Here is a tiny trained network, its code and every weight. The questions are about switching its units off for an input and a target symbol, where a switched-off unit gives its printed mean instead of its output.

import numpy as np


def w(rows, s, z=0):
    codes = np.array(rows[::2]) - 128.0
    scale = np.full(codes.shape[1], s)
    scale[-1] = z or s
    return codes * scale


def f(y):
    return y / 2 * (1 + np.tanh(0.7978845608 * (y + 0.044715 * y**3)))


def softmax(a):
    e = np.exp(a - a.max(-1, keepdims=True))
    return e / e.sum(-1, keepdims=True)


def log_softmax(a):
    a = a - a.max(-1, keepdims=True)
    return a - np.log(np.exp(a).sum(-1, keepdims=True))


def net(x, mask):
    ids = ['γδζθλμξπσψ'.index(c) for c in x.split()]
    T = len(ids)
    res = E[ids] + P[:T]
    r = res
    for j in range(3):
        rows = slice(3 * j, 3 * j + 3)
        q, k, v = (r @ M[0][rows].T for M in (Q, K, V))
        z = softmax(np.where(np.tri(T) > 0, q @ k.T / 3**0.5, -1e9)) @ v
        o = O[0][rows]
        res = res + np.where(mask[j], z, o[:, -1]) @ o[:, :-1]
    y = f(res @ A[0][:, :-1].T + A[0][:, -1])
    res = res + np.where(mask[3:27], y, B[0][:, -1]) @ B[0][:, :-1]
    return log_softmax(res[-1] @ U[:, :-1].T + U[:, -1])


Q, K, V, O, A, B = {}, {}, {}, {}, {}, {}
E = w([
[172,106,178,144,158,87,104],'γ',
[52,165,181,125,200,165,130],'δ',
[207,112,201,194,108,31,106],'ζ',
[50,155,135,136,105,46,104],'θ',
[118,250,136,134,128,206,160],'λ',
[129,134,198,72,31,190,166],'μ',
[104,149,175,148,162,131,127],'ξ',
[234,176,57,38,152,134,140],'π',
[138,31,100,128,122,216,133],'σ',
[188,134,211,147,210,145,127],'ψ',
],0.015)
P = w([
[72,96,212,15,173,11,237],'0',
[140,146,190,99,129,78,162],'1',
[143,127,165,85,134,126,99],'2',
[164,132,140,103,139,156,61],'3',
[182,142,124,121,143,187,27],'4',
[206,145,122,134,144,215,1],'5',
],0.008)
Q[0] = w([
[137,94,222,134,69,84,104],'head 1',
[102,130,138,252,110,225,107],'head 1',
[80,129,64,164,208,68,82],'head 1',
[120,246,126,89,66,122,168],'head 2',
[219,115,60,122,50,8,75],'head 2',
[87,108,154,230,116,48,152],'head 2',
[85,88,58,230,254,70,173],'head 3',
[180,192,80,74,154,143,144],'head 3',
[181,95,158,172,140,140,184],'head 3',
],0.0083)
K[0] = w([
[129,113,170,127,85,116,107],'head 1',
[113,131,143,155,112,184,57],'head 1',
[80,125,112,154,167,82,85],'head 1',
[152,205,127,141,107,139,97],'head 2',
[129,108,133,141,92,105,56],'head 2',
[115,96,132,89,65,89,190],'head 2',
[133,126,155,84,134,108,244],'head 3',
[132,146,145,141,99,175,93],'head 3',
[190,87,153,148,152,119,174],'head 3',
],0.011)
V[0] = w([
[11,88,178,176,92,68,215],'head 1',
[117,83,199,188,100,178,147],'head 1',
[141,123,183,120,168,128,62],'head 1',
[48,204,103,111,51,142,96],'head 2',
[195,115,171,122,160,92,149],'head 2',
[42,83,226,163,157,158,125],'head 2',
[84,120,115,221,122,85,97],'head 3',
[82,78,220,112,1,112,175],'head 3',
[98,195,171,107,194,226,159],'head 3',
],0.0081)
O[0] = w([
[180,137,71,23,208,191,98,143],'head 1',
[154,90,115,22,179,71,192,140],'head 1',
[122,109,105,199,180,70,205,152],'head 1',
[178,255,158,127,153,139,145,110],'head 2',
[128,100,103,152,175,116,118,209],'head 2',
[33,143,134,190,142,197,135,118],'head 2',
[105,178,116,95,86,151,22,3],'head 3',
[136,133,151,239,47,73,132,245],'head 3',
[115,166,66,175,158,138,193,190],'head 3',
],0.007,0.0062)
A[0] = w([
[181,111,123,69,162,168,103,145],'neuron 1',
[138,65,87,148,118,174,203,172],'neuron 2',
[77,168,139,218,81,92,140,59],'neuron 3',
[127,132,114,14,145,219,93,63],'neuron 4',
[128,119,147,201,134,68,120,229],'neuron 5',
[149,140,158,112,32,121,129,130],'neuron 6',
[174,152,82,150,179,117,127,153],'neuron 7',
[104,76,78,54,141,219,109,140],'neuron 8',
[87,140,91,95,157,85,146,64],'neuron 9',
[57,72,49,132,90,102,131,181],'neuron 10',
[63,157,140,107,97,146,154,83],'neuron 11',
[115,37,114,120,166,115,81,50],'neuron 12',
[144,144,159,170,119,101,96,209],'neuron 13',
[49,101,157,105,122,89,150,98],'neuron 14',
[125,154,102,144,143,175,164,67],'neuron 15',
[151,207,99,98,50,142,58,25],'neuron 16',
[163,136,100,45,127,146,166,78],'neuron 17',
[119,108,140,122,55,119,173,127],'neuron 18',
[147,151,61,206,55,124,47,101],'neuron 19',
[124,136,187,102,164,122,110,232],'neuron 20',
[166,96,94,77,127,86,112,36],'neuron 21',
[111,112,155,136,76,131,12,2],'neuron 22',
[146,70,58,117,89,182,84,141],'neuron 23',
[127,122,143,187,177,122,66,245],'neuron 24',
],0.011,0.0044)
B[0] = w([
[136,117,124,78,157,69,147,161],'neuron 1',
[108,124,82,155,115,102,93,255],'neuron 2',
[171,105,112,71,143,99,163,166],'neuron 3',
[138,147,127,74,173,131,119,143],'neuron 4',
[101,153,125,89,149,140,132,248],'neuron 5',
[151,127,150,140,119,130,83,235],'neuron 6',
[127,113,156,130,97,85,110,189],'neuron 7',
[58,103,117,65,126,148,153,141],'neuron 8',
[161,130,166,110,110,86,154,125],'neuron 9',
[178,149,185,131,92,116,245,137],'neuron 10',
[142,134,127,152,140,169,81,153],'neuron 11',
[130,163,100,162,156,186,122,148],'neuron 12',
[100,143,134,122,120,122,170,199],'neuron 13',
[155,144,180,132,110,124,112,156],'neuron 14',
[178,114,109,139,108,143,111,134],'neuron 15',
[180,79,85,134,149,179,91,147],'neuron 16',
[164,144,76,136,148,129,135,176],'neuron 17',
[97,127,116,170,103,126,67,229],'neuron 18',
[90,149,176,135,124,203,100,155],'neuron 19',
[115,173,176,123,137,92,144,201],'neuron 20',
[125,107,108,127,129,143,84,156],'neuron 21',
[119,87,24,148,165,138,122,142],'neuron 22',
[102,73,168,82,85,123,191,138],'neuron 23',
[68,144,129,115,165,129,131,212],'neuron 24',
],0.011,0.0066)
U = w([
[86,157,218,65,167,70,154,219],'γ',
[58,126,2,167,191,188,42,185],'δ',
[139,82,162,90,133,138,100,7],'ζ',
[172,106,165,98,147,187,83,74],'θ',
[195,173,99,131,134,185,183,105],'λ',
[133,113,193,244,51,131,79,195],'μ',
[129,122,115,105,118,145,120,40],'ξ',
[177,78,48,92,135,56,127,145],'π',
[142,127,154,94,113,132,124,3],'σ',
[84,69,70,118,91,149,169,112],'ψ',
],0.0087,0.004)

Each question gives the input, a string of symbols that net reads in full, and the target symbol t.
The units are the heads (3 rows each of Q, K, V and O) and the neurons (one row each of A and B). Each row of codes is followed by its name. A weight is (code - 128) times the scale printed after its matrix; where a second scale follows, it is the last column's (O, A, B and U).
mask holds one flag per unit, heads first, then neurons. A switched-off unit (its flag False) gives its mean, the last column of its rows in O or B, instead of its output. The means were averaged over made-up inputs and are rounded, as every weight is.
A unit's drop is (log p(t) with every unit on - log p(t) with that unit switched off) / (log p(t) with every unit on - log p(t) with every unit switched off).
The circuit of an input: a set's keep is (log p(t) with only the set's units on - log p(t) with every unit switched off) / (log p(t) with every unit on - log p(t) with every unit switched off). Starting from the 12 units with the biggest drops (on a tie, the unit counted first), units are removed one at a time, each time the one whose removal leaves the highest keep (on an exact tie, the one counted first), for as long as the keep stays at least 0.8.
circuit, biggest first: the units of the circuit, biggest drop first
unit that matters most: the unit with the biggest drop
top k neurons: the k neurons with the biggest drops, biggest first
which heads matter: for each layer, one digit per head in row order, 1 if its drop is at least 0.15 and else 0, layers parted by /
input π μ λ μ, target λ: which heads matter	111
input π ξ θ θ, target δ: unit that matters most	head 3
input θ π θ π, target θ: which heads matter	111
input ψ μ θ μ ψ λ, target λ: circuit, biggest first	(head 2; neuron 18; neuron 15)
input ψ θ μ ξ π σ, target ψ: which heads matter	000
input γ θ π π ψ, target γ: top 2 neurons	(neuron 18; neuron 20)
input θ δ μ μ θ π, target π: which heads matter	011
input μ δ δ θ θ ξ, target γ: circuit, biggest first	(neuron 2; neuron 18; neuron 24)
input ψ μ μ ψ, target δ: which heads matter	010
input δ μ θ ψ μ ψ, target δ: circuit, biggest first	(head 2; neuron 24)
input ζ π μ λ μ, target λ: circuit, biggest first	(head 3; head 2)
input μ λ θ ζ λ ζ, target δ: which heads matter	011
input μ γ μ γ μ, target γ: circuit, biggest first	(head 3; head 1; neuron 1)
input μ μ μ, target μ: circuit, biggest first	(head 3)
input γ σ θ θ ζ γ, target δ: circuit, biggest first	(neuron 22; head 3)
input π μ μ μ π μ, target π: which heads matter	011
input μ μ μ μ δ π, target π: which heads matter	001
input π μ μ, target μ: top 2 neurons	(neuron 18; neuron 6)
input ψ γ μ π π δ, target γ: which heads matter	100
input μ θ μ ψ μ, target ψ: top 2 neurons	(neuron 8; neuron 23)
input π π μ δ, target γ: which heads matter	000
